Below is a small trained network, with its code and all its weights. Each question gives an input and a class and asks what happens when units are switched off, that is, made to give their printed mean instead of their output.

import numpy as np


def w(rows, s, z=0):
    codes = np.array(rows[::2]) - 128.0
    scale = np.full(codes.shape[1], s)
    scale[-1] = z or s
    return codes * scale


def f(y):
    return np.maximum(y, 0)


def log_softmax(a):
    a = a - a.max(-1, keepdims=True)
    return a - np.log(np.exp(a).sum(-1, keepdims=True))


def net(x, mask):
    res = np.array(x, float).reshape(1, 5) / 4 @ E
    y = f(res @ A[0][:, :-1].T + A[0][:, -1])
    res = res + np.where(mask, y, B[0][:, -1]) @ B[0][:, :-1]
    return log_softmax(res[-1] @ U[:, :-1].T + U[:, -1])


A, B = {}, {}
E = w([
[9,51,38],'x0',
[206,217,65],'x1',
[234,68,1],'x2',
[200,35,159],'x3',
[137,133,67],'x4',
],0.007)
A[0] = w([
[157,168,128,16],'N0',
[55,85,9,3],'N1',
[59,80,93,123],'N2',
[154,90,130,54],'N3',
[83,46,178,20],'N4',
[109,120,134,11],'N5',
[54,110,88,217],'N6',
[148,48,126,96],'N7',
[115,87,159,83],'N8',
[189,108,89,114],'N9',
[202,252,126,224],'N10',
[169,170,148,203],'N11',
],0.014,0.0032)
B[0] = w([
[100,172,107,153],'N0',
[147,23,29,222],'N1',
[34,90,76,195],'N2',
[199,137,169,150],'N3',
[58,159,174,185],'N4',
[119,92,142,133],'N5',
[17,121,54,204],'N6',
[208,76,204,175],'N7',
[102,174,150,155],'N8',
[223,156,116,194],'N9',
[116,249,76,254],'N10',
[104,189,84,189],'N11',
],0.017,0.012)
U = w([
[223,81,172,97],'0',
[121,20,75,96],'1',
[108,145,92,254],'2',
[46,113,255,87],'3',
[150,168,73,98],'4',
],0.009,0.0068)

Each question gives the input, the list of numbers given to net, and the class t.
The units are the neurons (one row each of A and B). Each row of codes is followed by its name. A weight is (code - 128) times the scale printed after its matrix; where a second scale follows, it is the last column's (A, B and U).
mask holds one flag per neuron, in row order. A switched-off neuron (its flag False) gives its mean, the last column of its row in B, instead of its output. The means were averaged over made-up inputs and are rounded, as every weight is.
A unit's drop is (log p(t) with every unit on - log p(t) with that unit switched off) / (log p(t) with every unit on - log p(t) with every unit switched off).
The circuit of an input: a set's keep is (log p(t) with only the set's units on - log p(t) with every unit switched off) / (log p(t) with every unit on - log p(t) with every unit switched off). Starting from all 12 units, units are removed one at a time, each time the one whose removal leaves the highest keep (on an exact tie, the one counted first), for as long as the keep stays at least 0.8.
circuit, biggest first: the units of the circuit, biggest drop first
k most important neurons: the k neurons with the biggest drops, biggest first
drop when u is switched off: that unit's drop, to one decimal
input [3,-8,-6,-3,0], class 3: circuit, biggest first => (N4)
input [2,-7,-7,-5,4], class 3: circuit, biggest first => (N4 N10)
input [-4,-7,-5,-8,6], class 3: 4 most important neurons => (N1 N10 N9 N11)
input [0,-2,-2,-4,1], class 3: 4 most important neurons => (N1 N10 N9 N11)
input [-6,-5,0,4,4], class 0: 3 most important neurons => (N6 N10 N2)
input [-2,-7,6,0,4], class 0: 2 most important neurons => (N7 N6)
input [-7,-3,-4,5,1], class 3: 2 most important neurons => (N1 N9)
input [7,-3,-2,-5,-8], class 1: 2 most important neurons => (N1 N10)
input [-5,-6,7,1,0], class 0: drop when N10 is switched off => 0.0
input [4,-2,-3,-6,-5], class 1: drop when N11 is switched off => 0.1
input [4,4,-1,0,2], class 1: drop when N10 is switched off => 0.2
input [3,-1,-4,1,5], class 1: drop when N10 is switched off => 0.6
